[[136 132 143 111 142 117 132 134 138 129]
 [135 131 138 104 142 104 137 130 138 125]
 [120 125 114 149 113 146 122 125 116 126]
 [113 122 122 149 112 145 115 124 112 125]]
:
[[135 131 138 104 142 104 137 130 138 125]
 [113 122 122 149 112 145 115 124 112 125]]

[[109 104]
 [131 134]
 [143 150]
 [111 108]
 [108 102]
 [138 142]
 [118 121]
 [109 103]
 [142 151]]
:
[[131 134]
 [111 108]
 [138 142]
 [109 103]]

[[140 148 144 137 129 141 146 116 107 105 124 109]
 [111 121 123 108 134 111 122 137 133 136 156 124]
 [138 139 134 140 114 135 127 117 118 139 139 123]
 [143 132 140 140 113 139 150 121 131 120 120 116]]
:
[[111 121 123 108 134 111 122 137 133 136 156 124]
 [143 132 140 140 113 139 150 121 131 120 120 116]]

[[125 117 114 124 126 109 135 128 124 131 124 133 125 128 122]
 [116 115 117 118 132 119 140 151 109 132 134 137 123 130 131]
 [128 121 114 121 123 115 128 127 132 130 124 134 128 122 121]]
:
[[116 115 117 118 132 119 140 151 109 132 134 137 123 130 131]]

[[144 117 130 148 146 108 108 133]
 [124 150 105 107 108 141 155 143]
 [124 114 145 136 136 127 114 114]
 [140 111 140 151 150 108 101 124]
 [141 114 137 149 148 109 104 127]
 [108 131 137 111 113 149 142 113]
 [131 143 110 118 120 131 142 143]]
:
[[124 150 105 107 108 141 155 143]
 [140 111 140 151 150 108 101 124]
 [108 131 137 111 113 149 142 113]]

[[131 130 136 119]
 [137 140 106 130]
 [111 117 135 135]
 [128 125 141 120]
 [133 133 127 125]
 [113 116 129 146]
 [133 132 127 125]
 [139 141 105 129]
 [138 137 124 124]
 [136 138 113 129]
 [137 137 125 124]
 [112 114 135 134]]
:
[[137 140 106 130]
 [128 125 141 120]
 [113 116 129 146]
 [139 141 105 129]
 [136 138 113 129]
 [112 114 135 134]]

[[122 133 135 116 126 142 134 120]
 [119 139 138 110 126 152 136 118]
 [143 118 115 158 128 101 116 148]]
:
[[119 139 138 110 126 152 136 118]]
---
[[127 133 133]
 [128 124 125]
 [126 116 124]
 [129 133 132]
 [127 121 119]
 [130 114 115]
 [125 154 152]
 [127 154 154]
 [129 136 141]
 [143 122 104]
 [124 122 120]
 [130 130 136]]
:
[[127 133 133]
 [126 116 124]
 [127 121 119]
 [125 154 152]
 [129 136 141]
 [124 122 120]]

[[125 135 143 138 150 107 128]
 [131 154 140 143 134 138 136]
 [131 152 123 134 120 146 144]
 [120 113 118 115 117 114 120]
 [132 152 123 134 120 147 144]
 [118 131 104 131 104 124 131]
 [144 108 133 112 139 145 128]
 [138 142 132 114 143 136 152]]
:
[[125 135 143 138 150 107 128]
 [131 152 123 134 120 146 144]
 [132 152 123 134 120 147 144]
 [144 108 133 112 139 145 128]]

[[118 114 142 132 128 136 124 111]
 [127 129 138 128 138 127 107 130]
 [134 144 108 116 122 127 138 146]
 [127 120 136 134 134 125 112 125]
 [144 127 118 140 138 113 119 142]
 [130 122 136 136 144 123 102 130]
 [135 120 126 139 133 120 123 131]
 [130 121 134 135 143 123 102 132]
 [119 140 117 112 108 145 149 132]
 [117 115 142 129 126 137 126 111]
 [118 140 116 111 107 145 148 133]
 [121 141 117 112 112 140 146 135]]
:
[[118 114 142 132 128 136 124 111]
 [134 144 108 116 122 127 138 146]
 [144 127 118 140 138 113 119 142]
 [135 120 126 139 133 120 123 131]
 [119 140 117 112 108 145 149 132]
 [118 140 116 111 107 145 148 133]]

[[114 113 114 125 124 130 137 155 123]
 [128 125 138 121 122 118 137 121 128]
 [119 120 125 129 125 129 135 137 134]
 [126 127 128 121 132 132 128 126 126]
 [132 129 129 134 132 133 130 123 124]
 [126 128 129 123 128 127 130 123 129]]
:
[[114 113 114 125 124 130 137 155 123]
 [119 120 125 129 125 129 135 137 134]
 [132 129 129 134 132 133 130 123 124]]

[[109 150 103 138 133 115 102 140 153 135 133]
 [102 144 142 129 141 158 110 128 145 142 133]
 [132 125 102 139 138 153 147 145 122 154 105]
 [152 148 110 157 112 115 133 140 144 151 157]
 [125 101 133 121 141 148 109 156 138 143 145]]
:
[[109 150 103 138 133 115 102 140 153 135 133]
 [132 125 102 139 138 153 147 145 122 154 105]
 [125 101 133 121 141 148 109 156 138 143 145]]

[[126 129 124 141 153 122 125 131]
 [127 134 129 135 126 113 130 132]
 [146 121 130 123 129 131 137 133]
 [125 128 125 139 129 123 124 132]
 [126 129 124 140 124 121 125 129]
 [125 134 126 131 124 116 130 132]
 [141 126 128 123 124 138 132 138]
 [146 119 135 128 124 130 134 138]
 [124 130 125 139 127 121 126 131]]
:
[[126 129 124 141 153 122 125 131]
 [146 121 130 123 129 131 137 133]
 [126 129 124 140 124 121 125 129]
 [141 126 128 123 124 138 132 138]
 [124 130 125 139 127 121 126 131]]

[[113 129 137 133 132 126 130 127 126 146 124 134 143 119 103]
 [125 115 121 129 147 119 141 133 119 113 137 117 118 135 140]]
:
[[113 129 137 133 132 126 130 127 126 146 124 134 143 119 103]]
